Below are the code and all the weights of a small trained network. Each question names an input and a class and asks about switching units off, where a switched-off unit gives its printed mean instead of its output.

import numpy as np


def w(rows, s, z=0):
    codes = np.array(rows[::2]) - 128.0
    scale = np.full(codes.shape[1], s)
    scale[-1] = z or s
    return codes * scale


def norm(h):
    return h / np.sqrt((h * h).mean(-1, keepdims=True) + 1e-5)


def f(y):
    return np.maximum(y, 0)


def log_softmax(a):
    a = a - a.max(-1, keepdims=True)
    return a - np.log(np.exp(a).sum(-1, keepdims=True))


def net(x, mask):
    res = np.array(x, float).reshape(1, 2) / 4 @ E
    u = 0
    for l in range(3):
        y = f(norm(res) @ A[l][:, :-1].T + A[l][:, -1])
        res = res + np.where(mask[u : u + 5], y, B[l][:, -1]) @ B[l][:, :-1]
        u += 5
    return log_softmax(norm(res)[-1] @ U[:, :-1].T + U[:, -1])


A, B = {}, {}
E = w([
[194,233,58,133,175,184,97,218,171,19,205],'x0',
[254,178,191,134,140,131,90,167,157,175,77],'x1',
],0.0081)
A[0] = w([
[24,136,8,141,119,110,137,138,161,13,208,135],'L0N0',
[75,132,121,114,131,149,135,120,99,108,142,97],'L0N1',
[249,218,76,129,144,145,93,203,174,1,208,116],'L0N2',
[137,132,131,108,173,159,103,186,165,119,133,1],'L0N3',
[113,161,64,87,119,109,131,112,118,92,162,61],'L0N4',
],0.0083,0.0018)
B[0] = w([
[66,118,208,132,139,178,135,138,104,129,152,211],'L0N0',
[114,130,85,100,165,107,107,135,102,141,145,150],'L0N1',
[202,182,2,155,153,33,216,148,87,144,65,249],'L0N2',
[136,124,89,111,204,59,158,143,68,138,99,155],'L0N3',
[196,127,108,77,54,161,13,68,233,107,107,155],'L0N4',
],0.017,0.021)
A[1] = w([
[197,141,134,136,99,156,117,119,152,146,102,186],'L1N0',
[204,176,154,102,161,144,80,181,137,112,145,53],'L1N1',
[85,146,182,67,171,193,52,123,93,165,136,87],'L1N2',
[42,103,97,122,79,162,160,92,126,103,136,113],'L1N3',
[61,150,253,98,135,233,113,127,86,80,136,3],'L1N4',
],0.016,0.0014)
B[1] = w([
[118,163,131,131,142,175,171,163,110,135,139,163],'L1N0',
[78,167,173,250,166,173,172,160,219,115,163,147],'L1N1',
[147,108,124,106,83,119,133,101,101,56,146,226],'L1N2',
[127,128,115,156,163,115,86,129,168,113,135,212],'L1N3',
[73,69,175,120,159,129,106,137,76,94,146,247],'L1N4',
],0.017,0.014)
A[2] = w([
[251,155,136,98,116,100,142,126,74,135,67,133],'L2N0',
[209,105,137,137,126,79,54,98,165,100,100,65],'L2N1',
[65,118,146,80,123,139,105,135,104,164,158,2],'L2N2',
[118,115,172,68,73,171,105,145,135,158,152,136],'L2N3',
[187,166,124,145,134,156,88,167,191,119,149,39],'L2N4',
],0.021,0.00092)
B[2] = w([
[130,161,72,112,186,104,138,162,74,72,114,252],'L2N0',
[133,159,93,90,33,128,201,139,189,140,153,150],'L2N1',
[163,158,198,101,90,175,127,194,99,29,152,163],'L2N2',
[136,153,31,184,161,63,130,119,193,181,123,149],'L2N3',
[130,105,245,102,93,145,118,113,123,183,144,138],'L2N4',
],0.013,0.024)
U = w([
[81,62,190,94,148,149,77,115,95,10,175,140],'0',
[146,181,244,175,154,204,196,165,179,173,144,99],'1',
[182,201,52,132,212,92,192,169,97,102,89,193],'2',
[171,107,121,113,119,187,33,47,137,188,93,29],'3',
[122,117,110,77,14,113,184,99,245,112,168,107],'4',
[182,99,159,102,140,159,39,84,156,198,79,20],'5',
[172,81,137,141,139,136,45,73,170,191,102,32],'6',
[142,79,134,90,183,154,43,92,191,227,117,3],'7',
],0.011,0.0047)

Each question gives the input, the list of numbers given to net, and the class t.
The units are the neurons (one row each of A and B). Each row of codes is followed by its name. A weight is (code - 128) times the scale printed after its matrix; where a second scale follows, it is the last column's (A, B and U).
mask holds one flag per neuron, layer by layer. A switched-off neuron (its flag False) gives its mean, the last column of its row in B, instead of its output. The means were averaged over made-up inputs and are rounded, as every weight is.
A unit's drop is (log p(t) with every unit on - log p(t) with that unit switched off) / (log p(t) with every unit on - log p(t) with every unit switched off).
The circuit of an input: a set's keep is (log p(t) with only the set's units on - log p(t) with every unit switched off) / (log p(t) with every unit on - log p(t) with every unit switched off). Starting from the 12 units with the biggest drops (on a tie, the unit counted first), units are removed one at a time, each time the one whose removal leaves the highest keep (on an exact tie, the one counted first), for as long as the keep stays at least 0.8.
units of the circuit, in order: the units of the circuit, biggest drop first
unit that matters most: the unit with the biggest drop
k most important neurons: the k neurons with the biggest drops, biggest first
k most important neurons of layer l: the k neurons of layer l with the biggest drops, biggest first
drop when u is switched off: that unit's drop, to one decimal
input [-3,0], class 4: 2 most important neurons : (L0N2 L0N3)
input [-2,8], class 1: units of the circuit, in order : (L0N2 L1N1)
input [-7,1], class 4: 2 most important neurons of layer 0 : (L0N2 L0N0)
input [3,-6], class 0: unit that matters most : L0N0
input [-8,-6], class 4: units of the circuit, in order : (L0N0 L0N2 L1N4 L2N0)
input [-2,0], class 4: units of the circuit, in order : (L0N2 L0N0 L1N4 L2N1)
input [-5,8], class 1: 4 most important neurons : (L0N2 L0N0 L1N1 L0N3)
input [-4,6], class 1: 4 most important neurons : (L0N2 L0N0 L0N3 L1N1)
input [-8,2], class 4: 4 most important neurons : (L0N2 L0N0 L0N3 L1N4)
input [-5,-2], class 4: 4 most important neurons : (L0N2 L0N0 L1N4 L2N1)
input [-3,5], class 1: 3 most important neurons : (L0N2 L0N0 L1N1)
input [-6,-2], class 4: 2 most important neurons of layer 0 : (L0N2 L0N0)
input [-3,-6], class 0: drop when L0N2 is switched off : 1.6
input [-2,4], class 1: drop when L0N2 is switched off : 1.0
input [-3,-8], class 0: drop when L0N2 is switched off : 1.5
input [-1,-4], class 0: drop when L0N2 is switched off : 1.4
input [-1,8], class 1: 2 most important neurons : (L0N2 L1N1)
